Here is a tiny trained network, its code and every weight. The questions are about switching its units off for an input and a target symbol, where a switched-off unit gives its printed mean instead of its output.

import numpy as np


def w(rows, s, z=0):
    codes = np.array(rows[::2]) - 128.0
    scale = np.full(codes.shape[1], s)
    scale[-1] = z or s
    return codes * scale


def f(y):
    return y / 2 * (1 + np.tanh(0.7978845608 * (y + 0.044715 * y**3)))


def softmax(a):
    e = np.exp(a - a.max(-1, keepdims=True))
    return e / e.sum(-1, keepdims=True)


def log_softmax(a):
    a = a - a.max(-1, keepdims=True)
    return a - np.log(np.exp(a).sum(-1, keepdims=True))


def net(x, mask):
    ids = ['ΛΦβδεθμψ'.index(c) for c in x.split()]
    T = len(ids)
    res = E[ids] + P[:T]
    u = 0
    for l in range(3):
        r = res
        for j in range(2):
            rows = slice(2 * j, 2 * j + 2)
            q, k, v = (r @ M[l][rows].T for M in (Q, K, V))
            z = softmax(np.where(np.tri(T) > 0, q @ k.T / 2**0.5, -1e9)) @ v
            o = O[l][rows]
            res = res + np.where(mask[u + j], z, o[:, -1]) @ o[:, :-1]
        u += 2
        y = f(res @ A[l][:, :-1].T + A[l][:, -1])
        res = res + np.where(mask[u : u + 8], y, B[l][:, -1]) @ B[l][:, :-1]
        u += 8
    return log_softmax(res[-1] @ U[:, :-1].T + U[:, -1])


Q, K, V, O, A, B = {}, {}, {}, {}, {}, {}
E = w([
[51,119,173,135,39,135,43],'Λ',
[55,180,158,201,121,184,215],'Φ',
[91,50,34,134,55,88,132],'β',
[156,73,248,148,173,131,182],'δ',
[146,170,122,194,68,230,47],'ε',
[115,195,242,184,151,42,144],'θ',
[134,169,31,113,246,29,135],'μ',
[61,128,147,5,108,162,163],'ψ',
],0.012)
P = w([
[2,4,105,196,144,87,111],'0',
[31,83,145,168,192,149,120],'1',
[63,98,145,157,179,143,134],'2',
[90,123,145,136,161,146,137],'3',
[120,139,142,120,143,136,149],'4',
[145,159,141,103,131,121,153],'5',
[169,179,134,86,118,115,161],'6',
[200,199,122,73,93,101,166],'7',
[215,217,121,55,89,89,175],'8',
[237,236,108,35,72,79,190],'9',
],0.01)
Q[0] = w([
[150,194,173,106,215,147,130],'L0H1',
[120,172,248,138,71,187,102],'L0H1',
[170,195,167,157,154,145,165],'L0H2',
[149,172,168,162,173,150,213],'L0H2',
],0.013)
K[0] = w([
[250,208,187,106,137,209,159],'L0H1',
[122,113,209,251,177,147,221],'L0H1',
[175,238,122,180,68,102,141],'L0H2',
[249,254,163,187,48,101,106],'L0H2',
],0.0096)
V[0] = w([
[82,168,163,122,242,102,253],'L0H1',
[181,93,12,195,174,120,33],'L0H1',
[81,200,178,170,80,61,214],'L0H2',
[162,200,110,141,95,91,67],'L0H2',
],0.0056)
O[0] = w([
[56,220,119,80,149,111,49,254],'L0H1',
[165,92,144,114,234,210,185,48],'L0H1',
[91,176,121,163,128,2,156,236],'L0H2',
[179,174,131,224,132,155,143,101],'L0H2',
],0.0059,0.0073)
A[0] = w([
[84,111,158,160,153,120,132,173],'L0N1',
[113,116,161,186,67,125,164,109],'L0N2',
[113,144,122,67,65,119,104,4],'L0N3',
[145,153,45,199,121,143,2,111],'L0N4',
[138,90,116,85,177,162,237,171],'L0N5',
[165,114,62,138,180,167,169,108],'L0N6',
[113,151,126,158,147,204,202,168],'L0N7',
[162,52,83,156,49,96,161,71],'L0N8',
],0.0084,0.0044)
B[0] = w([
[93,118,136,180,137,98,94,254],'L0N1',
[82,169,145,183,193,128,133,192],'L0N2',
[159,116,163,80,163,215,116,167],'L0N3',
[92,114,126,72,55,142,71,148],'L0N4',
[104,155,106,84,165,95,73,143],'L0N5',
[144,151,159,119,255,116,108,126],'L0N6',
[61,159,140,121,110,174,121,147],'L0N7',
[191,3,78,246,176,98,172,133],'L0N8',
],0.0071,0.0039)
Q[1] = w([
[190,36,50,78,130,212,77],'L1H1',
[79,158,151,88,82,86,120],'L1H1',
[218,5,159,108,121,216,131],'L1H2',
[146,104,117,196,166,77,187],'L1H2',
],0.013)
K[1] = w([
[66,81,151,181,147,115,62],'L1H1',
[163,193,110,100,121,89,112],'L1H1',
[77,96,103,170,136,152,96],'L1H2',
[137,4,193,86,114,144,102],'L1H2',
],0.013)
V[1] = w([
[166,142,254,242,118,151,173],'L1H1',
[108,134,199,73,68,154,145],'L1H1',
[93,148,64,74,91,181,188],'L1H2',
[178,101,176,65,158,66,70],'L1H2',
],0.008)
O[1] = w([
[139,145,100,179,71,121,236,64],'L1H1',
[91,71,122,120,86,28,109,125],'L1H1',
[111,145,2,130,187,117,43,2],'L1H2',
[131,36,219,13,71,156,114,136],'L1H2',
],0.0065,0.0053)
A[1] = w([
[123,76,142,80,75,159,113,162],'L1N1',
[109,110,142,130,50,127,185,119],'L1N2',
[125,136,154,59,156,179,110,2],'L1N3',
[132,101,42,119,171,81,80,124],'L1N4',
[124,113,165,166,135,82,91,98],'L1N5',
[162,117,126,160,121,204,203,191],'L1N6',
[116,121,47,149,127,75,171,121],'L1N7',
[132,105,2,138,109,186,118,163],'L1N8',
],0.011,0.0073)
B[1] = w([
[66,166,62,162,72,218,135,188],'L1N1',
[112,81,98,141,91,67,134,254],'L1N2',
[111,174,82,204,87,113,183,177],'L1N3',
[139,75,169,125,93,81,180,202],'L1N4',
[95,197,84,147,132,125,101,208],'L1N5',
[174,102,133,180,255,116,56,156],'L1N6',
[129,122,97,131,136,209,177,197],'L1N7',
[159,69,230,149,53,91,5,160],'L1N8',
],0.0092,0.0077)
Q[2] = w([
[87,47,55,142,47,78,41],'L2H1',
[152,198,100,143,175,187,240],'L2H1',
[101,123,144,66,136,135,69],'L2H2',
[206,27,2,188,184,170,61],'L2H2',
],0.0079)
K[2] = w([
[1,104,206,173,94,156,123],'L2H1',
[244,144,59,72,76,174,138],'L2H1',
[78,136,144,89,169,115,143],'L2H2',
[57,66,115,185,157,176,129],'L2H2',
],0.0083)
V[2] = w([
[217,14,85,63,189,94,172],'L2H1',
[151,62,177,202,78,163,55],'L2H1',
[184,223,140,227,157,68,62],'L2H2',
[211,80,242,69,2,157,69],'L2H2',
],0.0048)
O[2] = w([
[2,149,221,112,187,113,170,8],'L2H1',
[51,83,66,173,166,58,84,123],'L2H1',
[224,138,168,182,177,15,122,193],'L2H2',
[19,98,79,254,141,156,73,65],'L2H2',
],0.007,0.015)
A[2] = w([
[71,105,135,154,50,103,168,115],'L2N1',
[83,157,139,192,81,139,83,192],'L2N2',
[109,129,85,82,172,152,96,255],'L2N3',
[119,166,217,104,186,133,117,160],'L2N4',
[160,115,131,150,152,99,230,131],'L2N5',
[156,125,152,123,217,103,76,74],'L2N6',
[82,132,47,103,97,168,120,24],'L2N7',
[141,2,46,67,171,185,186,136],'L2N8',
],0.0087,0.008)
B[2] = w([
[78,83,127,109,90,116,115,238],'L2N1',
[153,81,116,62,185,162,171,254],'L2N2',
[173,168,172,162,169,37,32,167],'L2N3',
[165,60,113,101,148,109,184,193],'L2N4',
[81,155,203,164,87,171,103,242],'L2N5',
[42,124,119,75,52,254,97,179],'L2N6',
[111,164,235,224,149,102,200,166],'L2N7',
[61,226,115,87,202,114,172,166],'L2N8',
],0.0096,0.01)
U = w([
[112,108,181,138,106,177,96,40],'Λ',
[146,90,236,253,105,83,125,25],'Φ',
[182,56,62,199,174,106,201,229],'β',
[80,87,68,56,34,159,183,131],'δ',
[120,229,145,176,100,233,132,169],'ε',
[146,169,82,76,156,86,51,252],'θ',
[176,91,190,70,170,126,211,136],'μ',
[50,182,106,125,144,115,177,62],'ψ',
],0.0061,0.0035)

Each question gives the input, a string of symbols that net reads in full, and the target symbol t.
The units are the heads (2 rows each of Q, K, V and O) and the neurons (one row each of A and B). Each row of codes is followed by its name. A weight is (code - 128) times the scale printed after its matrix; where a second scale follows, it is the last column's (O, A, B and U).
mask holds one flag per unit, layer by layer, with each layer's heads first. A switched-off unit (its flag False) gives its mean, the last column of its rows in O or B, instead of its output. The means were averaged over made-up inputs and are rounded, as every weight is.
A unit's drop is (log p(t) with every unit on - log p(t) with that unit switched off) / (log p(t) with every unit on - log p(t) with every unit switched off).
The circuit of an input: a set's keep is (log p(t) with only the set's units on - log p(t) with every unit switched off) / (log p(t) with every unit on - log p(t) with every unit switched off). Starting from the 12 units with the biggest drops (on a tie, the unit counted first), units are removed one at a time, each time the one whose removal leaves the highest keep (on an exact tie, the one counted first), for as long as the keep stays at least 0.8.
units of the circuit, in order: the units of the circuit, biggest drop first
top k neurons: the k neurons with the biggest drops, biggest first
k most important neurons of layer l: the k neurons of layer l with the biggest drops, biggest first
heads that matter: for each layer, one digit per head in row order, 1 if its drop is at least 0.15 and else 0, layers parted by /
input ψ θ μ θ, target μ: units of the circuit, in order	[L2N4; L1H1; L1N2; L2H1]
input β β δ ε ψ θ ε Φ β, target Λ: top 3 neurons	[L2N6; L0N8; L1N8]
input Φ ψ Φ δ μ ε, target ε: top 3 neurons	[L1N1; L2N7; L0N4]
input Φ ε θ δ Φ Λ Φ, target ε: heads that matter	10 / 11 / 10
input μ μ θ δ θ ψ δ Φ δ, target δ: units of the circuit, in order	[L1H2; L2H2; L1N6; L2N3]
input ε Λ μ δ, target μ: units of the circuit, in order	[L1H1; L2H1; L2N4; L1N2]
input θ Φ β δ θ β, target β: units of the circuit, in order	[L0H1; L0N8]
input Λ Φ Φ θ Φ β ψ, target θ: units of the circuit, in order	[L1H2; L1H1; L2N3]
input μ δ μ ψ μ ε μ β, target θ: units of the circuit, in order	[L1H1; L2N3; L1H2]
input δ δ δ β θ δ β Φ ψ, target θ: heads that matter	00 / 01 / 00
input θ ψ δ ε ε δ, target β: heads that matter	01 / 10 / 11
input δ Λ Φ ε Φ Φ ψ Φ β, target ψ: top 3 neurons	[L2N8; L0N8; L1N1]
input Φ μ β Λ, target ε: top neuron	[L1N1]
input Φ θ ε Φ β Φ β β θ, target Φ: most important neuron of layer 1	[L1N2]
input δ Λ θ ψ θ Φ ε Φ δ, target β: top 2 neurons	[L0N4; L2N6]
input δ θ δ ε Φ Φ, target β: heads that matter	01 / 11 / 10
input μ Λ θ μ ε θ Φ θ θ Φ, target Φ: top 2 neurons	[L2N5; L1N5]
input θ μ θ θ δ, target Φ: heads that matter	01 / 10 / 00
input Λ Φ ε Φ Φ ε Φ ψ δ δ, target θ: heads that matter	00 / 10 / 00
input δ Φ Λ μ ε β, target ψ: 2 most important neurons of layer 2	[L2N8; L2N7]
input ψ Φ Φ Φ Φ Φ Φ, target ε: heads that matter	00 / 01 / 00
input Λ θ μ δ Φ ψ Φ Φ β, target ε: 3 most important neurons of layer 1	[L1N7; L1N6; L1N8]
input θ Φ ψ ψ Φ ε Φ, target β: heads that matter	00 / 01 / 01
input μ Φ θ Λ θ μ δ Φ Φ, target δ: heads that matter	11 / 11 / 01
input β μ Φ ε θ δ Φ μ θ Φ, target μ: top 2 neurons	[L0N2; L2N4]
input θ ε μ ψ Λ, target ε: top 2 neurons	[L2N7; L1N1]
input θ ε β, target β: top neuron	[L1N8]
input β Φ Φ β, target Λ: top 3 neurons	[L2N6; L0N8; L1N6]
input ψ μ Φ β μ Φ Φ, target μ: top neuron	[L2N4]
input Λ ψ ψ, target ψ: top 3 neurons	[L2N7; L2N8; L1N1]
